Every row comes from one small tree of marks. The marks that hang from a mark follow it in brackets, in alphabetical order. Every link used is in the known rows. Which tree was each row made from?
Known rows:
tuku(gefeb lazopak(kasima kuva(gomipaz(kulu) viso(vare)))): [ -7.4 -19.5  11.0  11.5 -11.3   4.7  29.9  15.8  -1.7  -0.6  -2.8 -14.4
 -12.4  -5.6   5.8   4.8   8.4   7.8  26.5  -8.2 -32.2 -12.4   6.1  -6.6
   7.4  12.3  17.4   4.6 -12.7  -8.2  -7.5  -1.8  14.4  44.0  19.8  -6.3
  -6.1  -5.3 -16.5  10.7  -4.8   3.1  -6.2   5.5  10.0 -11.5  -4.4]
kuva(gomipaz(kasima kulu(tuku(gefeb))) lazopak viso(sutuf)): [ -4.9 -20.0 -23.1  10.1  -1.4   7.0 -26.5   5.2   0.4  25.2  12.3 -50.6
   3.0  -7.4   0.7  -4.0  19.6 -25.4   5.5 -36.3  -7.7   6.2 -14.4 -16.7
  12.0  10.1   5.1  -5.0  17.0  -0.4  13.9  -0.1 -42.2  41.9  24.2  -3.5
   3.7  21.1 -11.9 -27.3  -6.0 -42.6   7.4  10.4 -22.4   4.6 -35.0]
kuva(kasima lazopak viso): [-13.2   3.6  -4.4  18.0  -5.3  -0.7  10.7  -3.3   2.1  -0.4  11.2  -1.8
  -7.5 -22.2  19.8  -1.2  -3.2  10.8 -12.0  16.6  -5.8  10.4   1.7 -15.0
  -9.7 -22.8 -15.0  -3.1  18.9  -3.6  -0.2   8.3 -22.7  -0.4  30.9  10.6
  14.8  14.7  -6.5 -42.7  -4.2 -16.0 -13.3  -2.0  -8.7  15.4 -45.3]
libe(viso(kuva vare)): [ -2.4   1.1  18.8  -6.4  13.4 -11.5  -4.3 -24.0  -9.1 -20.1 -17.3 -12.6
  -1.8  -6.9  -5.5   0.4   1.8  18.7  -3.8  35.3  -5.7   0.5   0.6  11.9
  -5.2  19.2  -7.4   2.5 -20.1   9.7  -6.5 -15.3  10.3   5.9 -14.0  11.7
  -0.8  -8.2  19.9   3.6  -9.0  35.1  -7.2  11.2   8.4  -1.0  41.0]
gomipaz(kulu kuva(lazopak(kasima) viso) tuku(gefeb)): [  0.9  -1.3 -12.2 -16.6 -22.4   5.6 -11.4  13.6   5.6  18.0  -0.9 -31.2
  25.2   1.1  -3.3   1.6  -1.0   1.4   6.5 -33.5   1.4   0.1  -9.2   2.9
  11.2   1.9  34.9 -10.1  22.4  12.4  11.9 -14.7  -2.9 -12.2  16.0  -8.4
   1.9  16.8  -1.2 -43.6 -25.6 -13.8  -9.8  -4.4   2.8  -7.8 -17.3]
sutuf(kuva(gomipaz(kasima kulu tuku(lazopak)) viso(gefeb))): [ -3.3  -2.0 -20.6   3.9  -7.9  -1.6  -8.2  -3.3   7.9 -15.1  -0.5 -15.1
  -0.1 -20.3  -2.5   6.2  14.5   6.4 -18.0  -8.1   3.8   7.7 -19.9 -10.5
   6.0   4.3  12.9   8.9   8.9   2.1  15.6  -6.4 -13.2  -0.6   6.1  -7.1
 -12.3   1.6  -7.1  -8.4 -10.4 -18.5  -0.5   1.1 -12.4  -5.3   7.3]
sutuf(kuva(gomipaz kasima lazopak)): [ -6.5  21.4  -6.4  22.6   9.4   6.1   9.6   5.8   8.3 -19.1   8.4  13.3
 -12.0   8.7  12.4   0.0  -7.0  -5.5 -19.2  12.6  -0.4  18.5   9.5  -6.5
 -12.0 -30.6  -1.9   0.9   1.7  -7.9   0.5  11.9  -9.9 -16.3  -1.5  12.3
  -2.0  -6.9   4.7  -9.5   6.9  -4.6  -9.7 -11.2  -4.8   8.0  13.4]
sutuf(kuva(kasima lazopak viso(vare))): [-11.7  11.1   6.7  17.6  -1.3  -3.8  10.8  -2.5   4.7 -18.9   0.5  -3.6
  -7.9  -8.3  16.4  -3.2  14.6  15.1 -24.3  30.3   4.5  12.7   3.3 -18.3
 -12.5 -36.9 -12.8   5.2   3.6  -8.7  -6.8  -2.3  -7.0 -21.0  13.0  -6.2
  -0.4   2.4  -1.7 -24.9  -4.4  -1.8 -16.2  -6.2  -7.5  -2.9  -3.8]
gefeb(kasima(kuva(gomipaz lazopak viso(sutuf vare)))): [  5.3   0.8  -3.5  -1.9   5.0  -0.2  -6.2  -5.6  -2.9  11.0   5.6  20.2
   5.6  11.5   3.2  -8.0  -3.8 -11.0 -10.5 -25.8  11.4  -2.3  -4.1  -8.8
  -9.7 -15.6  -6.5  -3.0  -5.3  -3.6  -3.9   8.5   7.3  -4.2 -12.5   6.3
   8.4  -5.5  -6.5  -2.7  11.0   1.6   5.4   3.4   6.4  -6.4  -6.8]
gomipaz(kuva(viso(vare)) tuku(lazopak)): [  4.7  19.5   4.4 -16.6  -3.7   0.7 -31.3 -14.8  -2.2  28.7  -3.4   4.0
 -15.4 -19.3   8.0   2.7   0.0  24.1 -13.8  14.5  19.0  -0.8 -10.2   2.1
  -7.2  17.5  33.7  -0.9  13.2   5.9  -0.3 -21.0  26.8 -29.6   7.7  -2.0
  -1.5   4.1   1.1 -20.3 -17.1   6.9 -38.0   1.5   8.3 -10.7  21.1]
gomipaz(tuku(kuva(kasima))): [  2.2   8.8   6.6  -7.2   1.0  -6.5  13.4   7.5   5.2  15.3   3.8  21.9
 -14.4  -7.0  -1.8  -2.2 -18.6  -5.1 -11.3  27.1   3.8  10.4 -10.3  16.6
  -2.9  12.1  16.8   2.2  11.5  10.4   0.1  -8.0  17.2 -19.5  -3.2  19.0
  -3.2   1.1   5.4   5.9 -12.1   4.0  -4.7  -1.4   5.2  11.5 -31.3]
kulu(lazopak(kasima kuva) libe lito tuku): [ 24.0  26.9  16.5   8.4 -31.9  13.4  25.3  39.1  14.0  -3.1   1.6  -3.5
  -8.3  66.5  -7.5  -8.2  -4.6   6.5  21.3  20.9  12.1 -48.6  17.9 -17.4
  13.8  37.5  -3.0 -15.2   5.6 -20.9  23.3  13.1  -2.0  28.7  -0.4 -50.2
 -13.8   9.2 -13.3 -22.6  -4.4 -12.1 -26.1   5.8  -2.4 -34.9   0.3]
kulu(libe lito tuku(gefeb kuva lazopak(kasima))): [ 11.0  -8.1  25.3  -2.8 -39.2  -1.4  44.0  30.4   1.3  15.3  -0.2  -7.3
  -6.1  45.2 -11.0  -5.2   3.4  13.1  41.9  19.9 -11.8 -36.2  24.3  -8.4
   7.2  41.0   9.1   5.4   2.9   5.4 -15.7  15.1  13.8  52.4  14.4 -39.3
 -25.0  11.5  -9.9 -27.2  -7.1  -8.2 -24.7   8.2  19.6 -37.6  -4.5]
libe(viso(gefeb kuva(gomipaz kasima lazopak) sutuf vare)): [ -9.4   5.4   6.0  -0.8  17.4 -12.9 -23.1 -22.1 -15.2 -16.1 -10.7 -30.8
  11.4  26.4   0.9  -1.6   8.8   0.1  15.8   1.4 -12.6  11.0   2.6  14.1
  -5.5   1.3 -34.7   1.0  -7.9   4.4 -23.9  -8.3  -4.7   3.0  -2.6  -0.8
   5.6  -5.9  15.5  36.9   3.5  10.1  10.1   5.9 -15.3  13.4  47.3]
libe(viso(gefeb sutuf)): [ -6.9  -9.4  -8.9 -13.9   5.9 -19.4  -8.7 -22.6  -7.8  -7.6 -10.0  17.5
  13.5  -6.6 -18.2   1.0 -22.0   8.7   8.8  32.5  -9.8   5.1   5.7  16.3
   4.6  18.8 -22.4  -0.9 -10.9  10.4 -28.7 -13.1   7.4  15.5 -22.7   4.0
  -5.4  -0.5  16.2  21.4 -12.0  26.3  20.4   9.0   1.9  14.5  12.3]
kasima(kuva(gomipaz lazopak viso(gefeb sutuf))): [ -1.8  -4.0  -7.6  -6.8   8.0  -6.0 -17.1  -1.8  -3.8   0.8   4.7  10.5
  -0.1  -0.6   5.8   2.6   1.0   1.9   1.9 -17.1  10.4   6.6  -0.5 -11.1
  -4.4 -18.3 -12.3  -7.3  -2.8  -8.1 -16.0   4.5  13.5 -55.9   0.0   3.3
   4.1   5.6   8.4  11.7  21.6  -1.4 -11.2  -2.3  -0.7   8.4  19.5]
viso(gefeb(kasima(kuva(gomipaz(kulu)))) sutuf vare): [ -3.0 -24.8   8.5 -17.9  13.9  -5.0 -12.0  -2.4 -12.2   2.4  -7.5   3.4
  19.2  32.5 -21.1  -8.6  -3.1 -24.3   8.4  -6.5  -2.1  -6.4   2.6   8.2
   3.3 -18.0 -29.9   3.2 -10.6   3.8 -16.2 -12.5  -1.3  -5.6 -28.0 -23.1
  -1.0 -12.7  -6.7  44.6  12.7  18.6  32.8  -0.7 -13.9   3.4  -3.1]
lazopak(kasima(kuva(gomipaz(kulu(lito) tuku(gefeb))))): [  6.6  -6.0   3.7  -4.9   0.9   6.4  23.0  27.1   8.4   1.9   2.6  35.3
   2.0  11.8 -10.2   3.7 -18.8 -19.9  10.0 -31.1  -4.0  -0.8  -1.1   5.7
  10.9   4.1  18.6   7.7 -13.7   1.7   9.1   9.5  -2.1  21.7   3.0  -1.0
   5.0  -5.0   0.9  -6.4   2.8   6.9  13.9  -6.2 -10.1   4.5 -29.2]
viso(kuva(gomipaz(kulu(lito)) kasima lazopak) vare(sutuf)): [ -1.6   4.2  23.3  14.1  20.2  17.4   0.0  -5.5  -8.9  -2.1 -10.1 -40.7
  -2.9  20.7  15.2  -1.6  34.8 -11.9  -5.1 -10.4  -5.2   1.1   7.1  13.6
  -5.4 -29.0 -13.5  -0.4   1.1  -3.7  16.1   2.7 -16.7  -9.3  16.4  -2.9
   9.2  -9.0  -0.9  30.3  17.3  -1.9  -4.0 -11.0 -14.9   7.0  29.4]
lazopak(kasima(kuva(gomipaz(tuku) viso(gefeb vare)))): [  3.4  -6.0   6.8  -3.1   8.7  -0.8   8.7  24.3   4.5  -7.2   3.6  28.6
  -6.8  -2.4  -4.3   4.6  -5.9  -9.6  -0.2 -22.9  -0.1   5.2  -9.2   2.6
   3.5  -2.4   3.7  10.8 -14.0  -3.7   1.1   3.9  -0.3  -6.2   2.8  -0.5
  11.8  -8.0  -5.0  -1.6   8.0   3.3  11.0  -5.8 -10.1   4.1 -36.1]
gefeb(kasima(kuva(gomipaz(tuku) lazopak viso(sutuf)))): [  8.2   8.2 -11.2  -5.1   0.6  -0.4 -11.4  -6.7   0.9  17.0   9.3  29.2
   8.7   8.7   3.2  -6.8  -7.9 -10.8  -8.7 -33.1  15.3   1.1 -10.2  -7.0
  -8.0  -6.1   1.4  -4.4   2.3  -1.4  -4.3   9.8  11.0  -9.0  -8.4   6.0
   6.8  -0.8  -4.4  -5.0   5.8  -5.7   5.4   3.0   4.5  -0.3 -13.6]
kuva(gomipaz(kasima tuku) lazopak viso(gefeb)): [ -6.0   1.0 -13.1   4.1  -3.6   9.6 -27.2   3.6   4.0  -3.3  19.7 -24.6
   4.5 -23.9  13.1   6.7  10.9  -1.8   8.0 -21.3  -5.2   3.8 -22.8 -15.1
   3.0  13.5   5.4  -0.7  25.5   4.7  19.8  10.8 -20.3 -13.7  30.5   7.2
  12.4  12.4 -16.0 -28.8   0.8 -42.6  -8.1  -0.3 -15.2  17.4 -13.5]
lazopak(kuva(gomipaz kasima viso(sutuf))): [  1.2  15.7 -20.6  17.5   8.6 -16.7   1.7  -5.7   0.1   6.4   3.1 -17.6
 -16.8 -18.9  11.5   5.9   7.1 -12.5  -8.7  -5.8  -3.1  23.0  -1.4   1.5
   0.4  -2.5 -17.8  -6.8  -6.1 -14.6 -18.2   0.3  -4.0  10.8  -3.6  25.2
  14.4  -6.6  -4.7   9.0   5.0  -5.6   0.1  -1.4 -14.0   5.0 -13.1]
gomipaz(kuva(viso(gefeb))): [  0.1   3.1 -17.0 -12.4  -5.0 -10.4 -15.5  -9.9  -4.6 -10.3  -2.8   1.0
  -1.1 -28.6  -5.3   5.6 -17.1  20.2  -7.8  12.6   1.8   8.1  14.2   4.9
  -4.3 -14.9  -1.4 -10.6   1.3   8.8  -4.1  -7.9  10.1 -42.2 -18.6  15.2
   5.6  -2.9   2.0 -21.5   4.3  19.5  -9.5  -5.8  21.9  -3.8  17.0]
vare(sutuf(kuva(lazopak(kasima))) viso): [ -4.4   2.1   3.5   2.9   5.0  10.8  25.6  -8.6   2.3  -2.9 -14.1  31.3
   6.9 -30.4   6.6   1.7   9.5  19.6 -14.0  24.0  11.7  -3.6   5.7  15.5
  -2.6 -18.9  -4.4   9.9  -8.1 -15.8 -10.5  -1.4  20.3  -6.5 -15.3  -2.1
  -9.7  -7.7   9.2  58.3  -4.6   8.4  31.2  -8.6  23.6 -11.2   1.1]
libe(viso(gefeb sutuf(kuva(gomipaz lazopak(kasima))) vare)): [ -9.0  -2.5   5.5  -3.1  13.4 -12.4 -11.6  -8.1  -7.2 -15.7 -11.2  -2.2
  12.7  18.0  -7.8  -1.4   1.7   1.4   5.6  20.4  -8.8   5.4   1.0  10.1
   0.6   2.4 -26.2   6.4 -17.2   0.6 -28.1 -12.9   1.9  13.2 -15.1  -8.6
  -2.5  -8.3   9.7  25.9  -7.9  16.4  13.8   4.7  -9.9   0.7  30.0]
kasima(kuva(gomipaz viso)): [  4.3  -5.9  -5.5  -6.2  11.3  -8.7  -3.4  -6.0   0.4  -0.3   1.0  11.9
 -15.5 -22.2   0.2   7.7  -3.5   3.4 -14.6 -13.2  15.4  10.2   0.0  -6.8
  -3.5  -2.5   5.4   2.2 -12.5  -1.8  -6.6   4.6  14.1 -36.3 -10.0  21.8
   4.8  -2.2  13.4  -7.1  16.7   7.9 -13.5   0.6   7.1   0.8  -0.2]
sutuf(kuva(gomipaz(kasima tuku) lazopak)): [ -1.0  20.3  -5.1  10.8   3.8   9.6  -5.1   7.8  11.3 -11.6  10.4  19.2
  -5.4   0.7   7.2  -0.7  -1.9  -5.6 -14.8  10.2   7.1   8.8  -8.2 -10.1
  -4.8  -7.2  19.4  -0.2   4.7  -4.3  16.2   4.1  -0.9 -14.0  -0.5   5.2
  -7.1  -1.7   0.1  -9.8  -2.8  -7.6  -7.3  -7.1  -3.8   5.8  28.3]
vare(sutuf viso(gefeb kuva(gomipaz lazopak))): [ -4.6  -3.3   2.4  -5.8  11.3  12.9   1.5 -20.3  -9.3 -16.4 -13.6  -6.5
  12.7 -28.9   5.8   7.6  15.2  20.2  12.6   2.0  -2.7  -4.2   7.2  24.5
  -2.6  -9.4 -19.9   2.9  -0.9  -5.2  -7.5   4.5  18.0 -42.1 -11.9   2.6
  -3.9  -9.9  12.0  80.9  17.1   2.3  28.0  -7.8  23.3   5.3  27.8]
kuva(gomipaz(tuku) lazopak(kasima) viso(vare)): [ -1.7   0.9  14.9  11.3  13.1  16.5 -23.3  18.3   5.7  13.1  15.0 -17.2
 -10.5 -21.5  20.4   5.1  20.8  -9.8  -3.4 -11.1  -4.5   6.1 -25.0  -6.6
  -2.0   8.0   8.7   7.7   5.9  -4.7   5.9   4.9 -19.5  -9.4  33.0   2.4
  18.4   3.1 -14.3 -41.1  -3.0 -32.7 -29.4  -2.0 -19.1   4.4 -51.6]
gefeb(kasima(kuva(gomipaz))): [  9.5   3.2  -8.1  -4.4   5.6   1.2  10.3  -2.6   1.3  -0.3   5.3  40.4
   1.0  11.0  -8.0  -4.7 -25.7 -13.2 -12.2 -21.5   8.5  -2.4   3.6   0.3
  -7.5  -6.3   5.1  -1.8  -9.8   3.1   5.5  13.9  11.8   1.2 -28.9  19.0
   3.9 -14.0  -1.1  -0.5  12.5  14.9  14.6   0.7  16.0  -2.0  -5.0]

Write each row's tree:
[ -0.1  10.8 -16.1  -5.7  -1.8  -6.1 -28.6  -9.2  -5.4  15.4   1.5  10.9
  -0.5 -17.6   6.2  -2.2 -12.1  11.4  -9.7  12.7   8.0   8.9   8.0   0.3
  -8.6 -23.9   0.3 -19.3   4.0  -2.4  -8.2 -11.0   8.2 -34.6  -8.4  11.1
   6.8   6.6   2.6 -19.2   0.2  13.6 -17.2  -4.2  16.5  -2.6  24.0]  gomipaz(kuva(lazopak viso(sutuf)))
[  3.0  -3.8  10.8 -20.0  -9.6  -3.0   1.7  -8.2   5.6  11.9   6.9  16.0
   9.9 -13.1  -7.4   0.1  -9.1   2.1  14.8  -6.0   4.0   3.6   0.6  -0.6
   2.0  21.2  23.9   8.4   7.2  17.6 -16.0  -0.1  27.9 -13.3   2.2  -2.7
  -4.1   5.9   6.3 -17.7 -12.0   1.0   5.3   0.3   8.5  13.9 -47.7]  gomipaz(tuku(gefeb(kasima(kuva(viso)))))
[  0.8  17.6 -11.7   9.7   3.4   3.6   8.4  -1.2  12.4  -5.3   0.3  -1.3
  -3.6   4.5  -0.5   4.7  -2.5 -13.8 -22.1  -2.6   7.3  17.7  -2.7   1.9
   2.2  -5.1  10.6  10.4   5.5   4.0   8.2   4.3 -18.4   7.4  -0.4   2.6
  -6.7  -5.1   7.4 -16.9  -7.6  -9.7  -4.9  -7.9 -23.1   3.2  -7.9]  sutuf(kuva(gomipaz(kulu(lito) tuku) kasima))
[  1.4  -8.4  35.3  -3.0  21.4   3.1  -1.4 -13.4 -11.1 -10.2 -15.6  -1.0
 -11.2 -13.6  -0.4  -2.5  25.2   9.2  -6.8  33.2  -1.8   0.0  11.2  18.9
  -7.5 -19.5  -8.8   1.2 -16.9   0.0  -0.7 -14.5  18.0 -35.5 -10.1  -4.1
  -1.3 -13.8   4.1  43.5  13.5  34.6   4.8  -8.2  12.6   8.6  22.3]  viso(kuva vare(sutuf))
[ -6.1  -6.4  -2.6 -10.4   8.3  -4.1   0.8 -21.1  -1.0   6.7 -10.8  27.1
   3.8 -36.9  -8.9   0.6 -15.6   6.7  -4.6  36.7   8.2   3.9  -4.3   9.0
  -0.3   6.2  -6.3  11.1 -14.6  -4.4 -18.9 -14.9   5.6  10.5 -26.6  -0.7
 -12.8  -3.6  20.6  34.1 -10.4  20.7  21.5   6.3   5.5  -4.9 -11.7]  vare(viso(sutuf(kuva)))
[  7.0   8.0  10.5  -3.0 -24.2 -12.6  19.6 -12.9  -1.6  -6.9  -8.4   0.4
  22.6  18.0  -3.1   6.2  -3.9  22.0  15.3  28.4   3.8 -23.6   9.8   0.3
   1.0  28.0 -15.5  -1.3  -4.1   7.0  -5.8  12.8 -11.9  46.5   3.8  -8.5
  -3.5   6.8   9.6 -40.4 -10.7   9.6 -21.2   3.5   4.3 -17.8  41.0]  kulu(libe(viso(kuva(kasima lazopak))) lito)
[ -5.8 -26.0  -2.2   4.7  12.3  -1.1 -11.5  -7.6  -5.9  -8.0   2.0 -39.1
  -7.1 -37.1  -0.1   9.3  27.5  -6.2  -4.7 -14.2  -6.5   6.5  -3.1   0.5
   5.9   0.8 -10.6  14.9  -0.6   5.3   8.1   3.1 -19.3  12.6   4.8  13.3
  13.3  -7.8 -17.2   7.6  12.2 -19.2  21.6  -2.0  -6.9   4.5 -25.4]  kuva(gomipaz(kasima) viso(gefeb vare(sutuf)))
[ -5.4 -24.8   9.2  -5.9   0.3  -5.3   1.3 -14.3  -6.6  -9.9  -5.4 -10.3
   5.1 -36.1  -3.1   1.5  18.3  16.2  -7.5  19.1  -5.2  -3.3   4.3   1.7
  -0.6 -12.9 -24.6   7.8  -0.5   6.4 -12.2  -4.7   3.5 -18.2  -3.2  -7.2
   5.5  -4.8 -16.1   0.1   2.9   4.1  11.9  -1.9   9.3  -0.1 -43.3]  kuva(viso(gefeb(kasima) vare(sutuf)))
[-13.0   0.4  -9.8  15.1  -0.9  -7.8  -5.9  -9.3  -2.0  18.9  10.5   5.4
  -2.9 -16.1  16.9  -5.4   0.4  -0.8  -7.3  10.8  -2.6  17.3  -0.8 -10.1
  -7.8 -26.5 -23.8  -3.8  16.3  -7.6 -16.3   0.3 -24.4  10.5  28.5   1.0
  13.2  18.0  -4.9 -19.5  -5.2 -16.4   0.5  -0.6 -19.2  20.7 -51.0]  kuva(kasima lazopak viso(sutuf))
[ -4.5  15.8   6.8  10.6   4.2   3.5   4.9  -3.5  -2.9 -20.1   3.2  13.2
  -6.3   4.1  10.1  -4.8  -9.3   6.9   2.0  15.6 -11.4   8.0   6.6   1.9
 -13.3 -24.3  -9.4 -11.9   4.4  -1.3  11.2   3.9  -6.0 -26.1  11.0   6.0
   4.4   1.3   5.9   3.3  10.5  15.0  -5.5  -6.0   0.7  23.5  21.6]  viso(kuva(kasima lazopak))
[  8.5  -5.2 -11.2 -16.1   5.4  -7.6 -18.4 -10.9   2.0  26.6  -3.2   1.3
   0.7 -10.3  -4.1   5.9   5.7  -9.8 -10.1 -30.2  23.6   8.2 -15.3  -2.9
   8.2  10.5   9.6   2.5  -2.7   1.4  -6.1  -4.5   4.3 -18.1   1.6   0.8
   0.5   8.2  14.1  -3.9   2.5  -4.9 -11.7   3.3 -17.9   0.5  -7.8]  kasima(kuva(gomipaz(kulu(lito) tuku) viso(sutuf)))
[ -3.7  13.1  -7.4  16.2   5.1   8.3   3.0   8.5   8.3 -20.4   8.4  19.2
  -7.5  -1.0   5.7  -1.2  -5.1  -4.1 -16.3  15.1   0.7   7.1   0.5 -11.8
  -6.2 -19.0  10.5  -2.6  -2.7  -7.2  17.3   6.6  -5.9  -7.1  -6.8  10.4
  -6.4  -5.3  -1.4  -8.2   4.2   0.3  -3.7  -6.7   2.8   2.2  35.3]  sutuf(kuva(gomipaz(kasima) lazopak))
[ -6.3 -28.5   1.1 -11.1 -25.1  -1.6  19.7  18.9   3.4  16.0  -1.4 -47.7
  17.8   3.4  -9.5  -6.4  12.0 -14.0   4.4 -16.7  -5.3 -12.0 -27.5  -4.6
  17.9  18.4  35.1   2.2  23.5  16.4  37.5 -18.9 -10.4  40.6  20.7   0.1
  -6.3  18.8 -13.0  -8.2 -29.6 -21.4  19.7   9.6  -3.0  -8.3 -19.8]  gomipaz(kasima kulu tuku(gefeb kuva(lazopak viso(vare))))
[  5.3  13.0  -0.9   2.4  18.1   3.7 -41.5   2.0  -3.9  16.6   7.8  24.8
  -0.2   7.5   5.3  -5.1   3.5 -22.3  16.0 -17.7  -6.7  18.3 -15.5  15.8
  -4.2  -6.5  -3.2  -9.7  -4.7  -7.3  -7.4  -5.3  -5.6 -17.9   9.0  -8.5
   3.0   1.0   4.1  36.1   9.6   0.2   6.6  -4.4 -17.6  28.6   7.2]  viso(kuva(gomipaz(tuku) lazopak(kasima)) sutuf)
[  4.7  -6.9  -3.1   3.5   8.2  -2.3  14.9  22.9   5.4  -4.6   4.8  41.5
 -12.2 -11.2  -3.9   4.1 -14.4  -9.8  -7.1 -22.0  -1.1   7.9  -4.8   2.0
   1.9  -7.2   5.8   6.4 -19.1  -7.1   3.6   7.6  -3.9   7.8  -2.0  11.5
  11.6  -7.7  -2.8  -6.9   9.2   8.4  12.7  -4.0  -1.9   2.7 -37.0]  lazopak(kasima(kuva(gomipaz viso)))
[  7.8  11.0  23.2  -5.0 -17.8  26.8   3.7   2.6   9.2   0.9   4.1 -18.2
 -13.4  33.9  -7.1 -10.8 -13.2   8.3  35.3  24.4  -3.3 -29.4  38.7 -19.8
  11.8  29.5  11.3  -4.8  15.1   8.2  15.7  11.7  14.8  -4.8  12.9 -41.8
 -20.2  16.3   7.5 -21.9   0.8  -6.8 -27.7  10.5  -1.5   1.5 -20.0]  kulu(lazopak lito tuku(gefeb))
[  8.2  -9.3 -32.5  -7.8 -24.4  -7.7  -0.8   7.8  -1.9   6.0 -13.9 -22.8
  21.0  47.3 -27.8  -7.1 -25.3  -6.9 -18.5 -19.6  22.4 -29.9  -2.6   4.2
  14.8  11.0  22.2 -18.8   9.3  -1.9  55.6 -21.8 -31.1  73.3 -34.7   4.4
  -7.7   7.1  -1.3   5.5 -22.7   5.8  34.1  11.0  14.8 -35.5  58.8]  gomipaz(kasima kulu(lazopak libe(viso(sutuf))) kuva)
[ 13.2  -3.3  19.5 -10.3 -41.2   0.4  25.2   1.7   1.7  17.8   1.8  -9.9
   6.7  38.6 -10.9  -4.0   8.3  21.0  39.4   2.9   4.5 -38.7  27.0 -25.3
   5.2  46.8   7.6   7.0   8.8   8.7 -20.4  21.0  12.5  50.4  16.0 -50.2
 -22.2  16.9  -6.2 -53.2  -7.2 -12.8 -26.8  10.7  11.6 -33.0  -7.3]  kulu(libe lito tuku(gefeb(kasima(kuva(viso))) lazopak))
[ -4.1   1.5 -16.6  -9.6  -0.7 -21.3  -7.5 -24.8  -5.6 -14.6 -10.3  20.2
  23.1   9.1 -15.9  -3.8 -14.8   8.3   1.9  15.0  -4.2   6.5   3.5  11.2
   0.1   6.5 -26.0   0.7 -10.6   7.7 -30.4  -9.0  10.6  19.1 -28.4  -3.4
  -8.7  -5.4  10.6  24.2 -13.0  20.9  29.1   8.5   3.7   2.8  23.1]  libe(viso(gefeb(kasima) sutuf(kuva)))
[ -1.4  -9.1  16.3   0.5  12.1  17.8  -9.4  -0.8 -13.5 -28.8  -9.4 -38.8
  21.1  29.6   1.9  -4.3  31.6  -4.3   9.7 -21.5 -16.0 -12.5   3.7  14.7
  -4.8 -32.9 -28.6  -7.2   2.7   1.6  13.7   2.9  -2.7 -45.4  -5.7 -16.9
   3.0 -17.1 -15.3  52.1  25.6   1.1  15.4 -10.7   5.1   3.5  42.9]  viso(gefeb(kasima) kuva(gomipaz(kulu) lazopak) vare(sutuf))
[  2.4   5.9   4.0  -2.4  14.2   7.0   4.0   9.3   1.7  -3.2   5.8  31.8
 -11.2  11.0   4.4   1.3 -18.5  -3.4  -6.7  -1.4  11.3  -0.9   6.3  -7.4
  -7.8 -13.0   9.5  -9.6  -8.0  -7.2   4.2  10.3  18.4 -46.7 -10.9  18.9
   2.2  -2.5  14.2   2.3  20.9  13.9 -19.4  -5.1  10.8   7.1  35.5]  kasima(kuva(gomipaz lazopak))
[ 10.5  -4.0 -11.5  -2.3  -7.9  11.9  -5.0   5.0   9.4  13.5   1.8 -23.2
   7.8  16.8 -13.9   5.6  -9.8 -20.9  -4.7 -19.4  11.5 -20.5 -19.0   2.6
  18.7  49.3  29.5   2.7  12.7   8.3  48.1   2.9 -34.6  64.2  -1.3   5.9
  -4.4   5.1  -0.7 -19.2 -17.3 -24.9   2.8   9.5 -15.8  -8.7   0.4]  kuva(gomipaz(kasima kulu(lazopak libe(viso) lito) tuku))
[-11.9 -17.6   6.2  12.7  -6.3  -4.2  38.2   8.8  -8.4   8.4   1.8 -14.2
 -28.5  12.7   9.1  -0.6 -10.4   0.8  20.1  -3.2 -31.0   3.0  20.6   9.1
  -8.8  -3.4  16.1   8.4   0.5   5.8 -15.7   7.9  26.7  21.7   8.5  28.3
 -13.1  -7.5  -0.3  43.7   9.7  -2.4  -4.6   5.9  32.4  -5.3   8.3]  tuku(gefeb kuva(gomipaz kasima) lazopak)
[  6.7  10.4 -13.4  19.9   3.5  -5.6  16.8  26.2   7.1 -11.1   5.0   6.6
 -15.8 -23.9   7.9   8.3   2.8  -9.8  -3.9 -13.6 -15.0  10.1 -11.5   2.8
   6.3   2.8  -4.4  -5.7 -19.7 -18.8   1.5   5.2  -4.7  19.3  -1.0  20.0
  17.7 -13.9 -19.0  -5.9   3.4  -0.8   1.8  -3.8  -4.7  -6.0 -24.6]  lazopak(kasima kuva(gomipaz viso))
